Every row comes from one small tree of marks. Brackets hold a mark, then the marks that hang from it, in alphabetical order. Every link used is in the known rows. Which tree was each row made from?
Known rows:
{sosigon zufu}: -1.61, -0.89, -0.62, -1.42, -0.87, -0.41, -0.24, -1.12, 0.71, 0.70, 0.69, -2.02, 2.16, 0.80, 0.78, -1.39, -1.44, 2.47, -2.68, 2.52, 1.62, -0.29
{vazaf {nolo nafo nune}}: -1.84, -1.96, -0.72, -2.05, -1.07, -0.88, -0.61, -1.64, 0.48, 0.32, 1.16, -2.15, 2.24, -0.89, -1.75, -2.95, 1.21, 1.41, -2.25, 2.17, 0.37, -0.06
{vazaf {nolo {nafo {zufu bisu}}}}: -0.13, -2.75, -0.50, -0.36, 1.18, -0.76, 0.04, 0.70, 0.22, 1.15, -0.55, -3.30, 2.88, -1.57, -1.05, -2.45, 2.93, 2.15, -3.59, 1.73, 1.24, 0.51
{nafo {nolo {nune vazaf}} {zufu bisu}}: -2.09, -1.29, 0.39, -2.80, 0.69, -0.52, -0.90, 0.63, 3.53, 2.17, -1.45, -1.36, -0.26, -0.98, 1.19, 1.54, -2.89, 0.36, -3.19, 1.44, 1.82, -1.01
{bisu nafo}: -0.23, -1.78, -1.96, -2.08, -0.87, -0.52, -0.28, -2.17, 1.39, -0.19, 0.76, -2.32, 2.07, 1.60, -0.13, -0.75, -2.21, 1.65, -1.73, 1.28, 1.61, 0.03
{nolo {nune bisu sosigon}}: -1.80, -0.16, -2.70, -4.30, -2.10, 0.57, -0.94, -1.68, 3.12, 0.40, -0.04, -1.38, -0.77, 1.98, 0.59, -1.38, -4.32, 0.16, -1.68, 0.83, 0.97, -1.80
{nolo nafo {nune bisu {sosigon zufu}} vazaf}: -2.51, 1.03, -0.83, -3.61, -1.62, -1.41, 0.99, -1.11, 1.91, 2.88, 0.79, -0.45, -0.31, -0.57, 1.66, -2.03, -3.09, -0.11, -2.75, 2.09, 0.05, -1.24
{zufu bisu}: -1.62, -1.69, -1.14, -1.19, 0.10, 0.40, -0.77, -0.58, 0.52, -0.01, -0.49, -3.38, 2.32, 0.79, 0.64, -0.80, -1.27, 2.40, -2.87, 0.85, 0.74, -0.34
{nolo nafo nune}: -2.33, -0.88, -1.37, -2.67, -0.97, -1.02, -0.70, -1.38, 1.00, 0.28, 0.44, -2.33, 2.46, -0.61, 0.04, -2.30, -0.54, 0.80, -2.69, 1.51, 0.36, -0.30
{nune {bisu nafo} sosigon}: 0.31, -0.47, -3.78, -3.55, -1.87, 0.04, -0.32, -2.27, 2.53, 0.24, 0.52, -1.98, -0.15, 2.70, 0.11, -0.83, -4.53, 0.89, -1.21, 0.68, 1.30, -0.81
{vazaf {nolo {nafo {zufu bisu}} {nune sosigon}}}: -0.56, -2.25, -0.15, -1.05, 1.43, 0.18, 0.07, 0.29, 1.72, 1.88, -1.09, -1.45, 0.68, -0.95, -0.87, -2.55, 1.94, 0.32, -3.76, 1.43, 0.97, -0.27
{zufu {bisu nafo}}: 0.10, -2.38, -1.15, -1.28, 0.57, -0.31, -0.36, -1.16, 0.78, 0.04, -0.52, -3.16, 2.14, 1.00, 0.19, 0.06, -1.56, 1.85, -2.87, 0.62, 1.29, -0.13
{bisu {nafo nolo zufu}}: 0.90, -1.51, -1.50, -1.81, -0.84, -0.51, -0.53, -1.14, 2.57, 0.64, 0.15, -1.54, 2.37, 0.63, 0.68, 0.52, -3.03, 0.79, -1.92, 1.38, 3.31, -0.42
{nafo {nolo nune} {zufu bisu}}: -0.86, -1.78, 0.05, -1.82, 0.06, 0.09, -1.06, 0.29, 2.67, 1.19, -1.71, -1.67, 1.79, -0.48, 1.52, 1.06, -2.29, 0.22, -3.60, 0.97, 2.55, -1.39
{nolo nafo {nune {sosigon zufu}} vazaf}: -2.77, 0.58, 0.24, -2.22, -0.37, -1.04, 1.07, -1.28, 1.42, 2.88, 1.02, 0.09, 0.81, -0.88, 1.45, -2.47, -1.66, -0.02, -3.00, 2.69, 0.02, -0.55
{nolo nafo {nune {sosigon bisu zufu}}}: -1.72, -0.48, -0.81, -0.96, 0.19, -0.79, 0.90, -0.47, 0.67, 1.69, 0.45, -0.88, 0.84, -0.05, 1.30, -2.47, 0.90, 1.55, -4.37, 2.57, 1.08, -0.70
{vazaf {nolo {nafo zufu} {nune sosigon}}}: -0.81, -1.50, -0.93, -2.07, 0.15, -0.10, -0.05, -0.56, 2.17, 1.68, 0.20, -0.72, 0.75, -0.61, -1.25, -3.53, 1.45, 0.01, -2.69, 2.07, 1.29, -0.15
{zufu {bisu {nafo {nolo nune}}}}: -0.21, -1.97, -0.15, -1.93, -0.51, -0.17, -1.25, -1.47, 2.00, 0.20, -0.90, -1.96, 1.71, 0.43, 0.75, 2.06, -3.63, 0.46, -2.83, 0.71, 1.97, -1.27
{nafo zufu}: -0.91, -1.55, -1.69, -1.90, -0.23, -0.09, -0.23, -0.21, 2.13, 0.99, -0.13, -2.05, 2.07, 0.67, 0.53, -1.79, -0.83, 1.37, -2.50, 1.60, 2.08, -0.12
{nune bisu}: -1.45, -0.69, -2.95, -3.40, -2.41, -0.44, -0.92, -1.29, 1.62, -0.12, 0.61, -3.29, 1.39, 1.40, 0.44, -1.29, -3.30, 2.06, -1.56, 1.10, 1.09, -0.85
{vazaf {nolo {nafo zufu} nune}}: -0.72, -2.29, -0.37, -1.84, -0.21, -0.89, 0.02, -0.42, 1.54, 1.40, 0.32, -1.50, 1.94, -1.50, -1.49, -2.93, 1.98, 0.72, -3.09, 2.22, 1.60, -0.09
{vazaf {nolo {nafo {zufu bisu}} nune}}: -0.48, -3.02, 0.53, -0.96, 1.07, -0.81, -0.06, 0.65, 0.96, 1.48, -1.07, -2.33, 1.93, -1.88, -1.10, -2.08, 2.71, 0.84, -4.16, 1.67, 1.26, -0.31

Which tree is each row?
0.44, -1.57, -0.46, -1.26, -0.23, -1.32, 1.49, -0.06, 2.11, 1.91, 1.16, -0.39, 1.85, -0.15, 1.77, 0.80, -1.95, 1.38, -3.13, 1.72, 3.14, 0.06
{sosigon {bisu {nafo {nolo vazaf} zufu}}}
-1.43, -1.04, -0.47, -1.09, 1.14, -1.34, 1.15, 1.02, 0.77, 2.44, -0.52, -2.40, 2.67, -1.99, 1.36, -1.78, 0.60, 0.94, -3.87, 1.06, 0.38, 0.52
{nolo {nafo {zufu bisu}} vazaf}
-2.24, -0.27, -0.66, -1.71, 0.45, -0.96, 0.33, -1.00, 0.68, 2.12, 1.63, -1.55, -0.22, -0.48, -0.93, -3.23, 0.67, 2.54, -1.92, 4.08, -0.19, 0.84
{nune {sosigon zufu} {vazaf {nolo nafo}}}
-0.57, -1.26, 0.08, -1.71, -0.49, -0.66, -0.20, -1.36, 1.21, 0.94, 0.31, -2.02, 2.33, -0.08, 1.59, 1.65, -4.04, 1.24, -2.15, 0.88, 1.19, -0.07
{zufu {bisu {nafo {nolo vazaf}}}}
1.40, -2.15, -1.47, -3.38, -1.03, 0.14, 0.28, -1.10, 3.70, 1.69, -0.15, -0.24, -1.69, 1.44, -1.44, -1.03, -2.10, -0.44, -2.15, 1.27, 2.73, -1.35
{vazaf {nolo {nune {bisu {nafo zufu}} sosigon}}}
-0.31, -1.00, 1.39, -0.85, -0.12, -1.24, 0.52, -1.01, 0.84, 1.86, 0.31, -1.54, 2.20, -0.41, 1.97, 1.89, -3.73, 1.63, -3.13, 1.92, 1.80, -0.45
{sosigon {zufu {bisu {nafo {nolo vazaf}}}}}
-3.36, -0.10, -1.33, -3.90, -0.20, 0.53, -0.73, -1.54, 3.42, 1.74, 0.27, -0.58, -1.71, 1.29, 0.37, -1.24, -3.21, 0.26, -1.67, 1.97, 0.04, -0.46
{nolo {nune sosigon vazaf}}
-1.25, -1.41, -1.80, -1.31, 1.50, -0.81, 1.27, 0.70, 1.35, 2.49, 0.91, -1.39, -0.58, -0.79, -0.70, -3.65, 3.01, 2.62, -3.03, 3.08, 0.83, 1.15
{nune {sosigon bisu} {vazaf {nolo {nafo zufu}}}}
-2.24, -0.65, -1.76, -2.35, 1.56, -1.03, 1.06, 0.86, 2.84, 2.96, -0.33, -0.53, -1.20, -0.67, 0.92, -2.39, 1.03, 0.62, -3.94, 2.20, 0.74, -0.11
{nolo {nafo zufu} {nune {sosigon bisu} vazaf}}
-1.29, -2.19, -0.77, -1.41, -0.28, 1.10, 0.13, -1.04, 1.46, 0.66, 1.07, -0.61, -0.24, 1.30, -0.58, -2.34, 0.86, 2.03, -2.81, 2.28, 1.37, -0.48
{vazaf {nolo {nune {sosigon bisu}}}}
-2.81, 0.85, -2.25, -5.19, -2.48, -0.10, -1.75, -1.73, 4.19, 1.32, 0.27, -1.11, -2.20, 1.08, 1.08, 0.47, -6.61, 0.09, -0.65, 1.54, 0.70, -1.63
{nafo {nolo {nune bisu sosigon vazaf}}}
-0.80, -1.61, -1.42, -0.87, 1.17, -0.96, 0.09, 0.85, 0.59, 1.24, -1.39, -3.47, 3.12, -1.09, 0.77, -1.85, 1.23, 1.52, -3.92, 0.86, 1.08, 0.07
{nolo {nafo {zufu bisu}}}
-1.74, -1.70, -0.72, -2.41, -1.01, 1.21, -0.89, -2.03, 2.16, 0.35, 0.98, -0.71, -0.10, 1.17, -1.19, -2.45, -0.88, 0.88, -1.57, 2.11, 0.92, -0.64
{vazaf {nolo {nune sosigon}}}
-1.54, -0.09, -1.26, -4.01, -0.91, -0.14, -0.99, -2.48, 3.82, 1.39, 0.57, -0.06, -1.38, 1.42, 0.53, 0.96, -5.38, -0.19, -0.92, 1.64, 1.14, -0.72
{bisu {nafo {nolo {nune sosigon vazaf}}}}
0.44, -1.95, -1.72, -3.60, -1.87, 0.31, -0.47, -2.42, 2.88, 0.55, 0.78, -0.93, -1.33, 1.88, -1.63, -0.97, -3.03, 0.43, -1.45, 1.28, 1.61, -1.24
{vazaf {nolo {nune {bisu nafo} sosigon}}}
0.49, -1.72, -0.49, -2.67, -1.06, -0.53, -0.62, -1.29, 3.49, 1.02, -0.35, -0.50, 1.44, 0.38, 0.58, 1.18, -3.39, -0.47, -2.49, 1.17, 3.49, -1.20
{bisu {nafo {nolo nune} zufu}}
-2.52, -0.87, -1.06, -3.32, 0.55, -1.79, 0.21, 0.21, 2.86, 2.48, -0.25, -1.49, 0.12, -1.44, 0.04, -1.87, -0.18, 0.22, -3.12, 2.01, 0.68, 0.03
{nolo {nafo zufu} {nune vazaf}}
-1.71, -1.31, 1.22, -2.08, -0.06, -0.31, -0.03, 0.47, 2.78, 2.38, -1.14, -0.62, 1.47, -1.32, 2.09, 1.07, -2.98, -0.26, -3.66, 1.25, 1.98, -1.01
{nafo {nolo nune vazaf} {zufu bisu}}
-1.42, -0.26, -0.52, -4.18, -2.56, -0.94, -0.08, -0.44, 3.88, 2.11, 0.08, -0.37, 0.39, -0.60, 1.86, 0.72, -5.12, -0.61, -2.17, 1.05, 2.36, -1.71
{nafo {nolo {nune bisu} vazaf} zufu}
-1.42, -2.25, -0.50, -1.17, 1.79, -1.34, 0.33, 1.10, 0.77, 2.19, -0.40, -3.00, 0.85, -2.02, -1.19, -1.95, 2.52, 2.25, -3.30, 2.46, 0.31, 1.01
{nune {vazaf {nolo {nafo {zufu bisu}}}}}
-3.14, 0.27, -2.44, -5.13, -1.49, -0.03, -0.74, -1.37, 3.90, 1.74, 0.05, -1.25, -2.83, 1.50, 0.45, -0.78, -4.76, 0.24, -1.33, 1.55, 0.08, -1.25
{nolo {nune bisu sosigon vazaf}}
-3.63, -0.36, -1.28, -3.55, -0.38, -1.67, -0.40, -1.16, 1.79, 1.50, 0.57, -2.15, 0.49, -0.88, -0.10, -1.92, -1.05, 0.83, -2.31, 2.11, -0.41, 0.11
{nolo nafo {nune vazaf}}
1.06, -1.85, -2.46, -1.04, 1.00, 0.16, 1.26, -0.24, 2.26, 1.38, 0.06, -0.84, 0.35, 1.98, 0.79, -1.22, -0.15, 1.43, -3.45, 1.32, 2.92, 0.07
{nune {sosigon {bisu {nafo zufu}}}}
-0.03, -1.25, -0.57, -2.17, -0.41, 0.72, -1.19, -1.92, 2.61, 0.47, -0.97, -1.23, 0.61, 1.36, 0.96, 1.42, -4.37, -0.13, -2.47, 0.55, 1.78, -1.32
{zufu {bisu {nafo {nolo {nune sosigon}}}}}
-2.47, -0.25, -0.29, -1.54, 1.46, -0.04, 0.00, -0.12, 1.54, 2.45, -0.52, -1.65, -0.92, 0.69, 1.15, -0.57, -2.04, 2.20, -3.07, 2.56, 0.00, -0.20
{nune {sosigon {zufu bisu}} vazaf}
-0.66, -0.71, -1.60, -3.84, -2.50, -0.48, -1.16, -0.57, 3.76, 0.97, -0.57, -1.37, 0.66, 0.14, 1.24, 0.57, -4.58, -0.06, -2.24, 1.08, 2.87, -2.02
{nafo {nolo {nune bisu}} zufu}
-2.22, -0.45, -2.15, -4.55, -0.72, -2.27, 0.20, 0.32, 3.31, 2.56, -0.55, -2.08, -0.90, -1.32, 0.18, -1.26, -1.82, 0.06, -2.85, 1.65, 0.79, -0.73
{nolo {nafo zufu} {nune bisu vazaf}}
-2.97, -0.17, -0.55, -3.31, -0.86, 0.48, 0.17, -1.79, 2.84, 1.79, 0.83, 0.09, -0.21, 0.86, 1.25, -1.73, -3.44, -0.27, -1.78, 1.47, 0.21, -0.60
{nolo {nune sosigon} vazaf}
0.33, -1.77, -1.01, -1.36, -0.63, -0.24, -1.38, -1.49, 1.10, -0.37, -0.35, -3.05, 2.71, 0.71, 0.72, 1.55, -3.33, 1.81, -2.16, 0.76, 1.81, -0.51
{zufu {bisu {nafo nolo}}}
-1.85, 0.44, -2.07, -4.90, -1.51, -0.16, -0.99, -0.44, 5.18, 2.41, -0.62, -0.41, -2.45, 0.72, 1.31, 0.40, -5.56, -0.60, -1.47, 1.66, 1.82, -1.66
{nafo {nolo {nune bisu sosigon vazaf}} zufu}
0.58, -2.31, -1.63, -3.33, -0.70, -1.49, 0.57, -0.54, 3.16, 1.90, 0.62, -1.86, -1.53, 0.47, -1.77, -0.46, -1.68, 1.62, -1.67, 2.19, 2.25, -0.03
{nune {bisu {nafo zufu}} {vazaf nolo}}
-3.22, -0.31, -0.50, -2.79, -0.98, -1.61, 0.49, -1.33, 1.05, 1.50, 1.06, -1.30, 2.10, -1.32, 0.61, -2.23, -1.12, 0.17, -2.50, 1.61, -0.29, 0.02
{nolo nafo nune vazaf}
-0.71, -0.55, -1.12, -3.53, 0.01, -0.32, -0.33, -1.28, 4.89, 2.43, -0.30, 0.56, -1.76, 0.80, 0.65, 0.96, -4.48, -0.97, -1.77, 1.77, 2.32, -0.85
{bisu {nafo {nolo {nune sosigon vazaf}} zufu}}
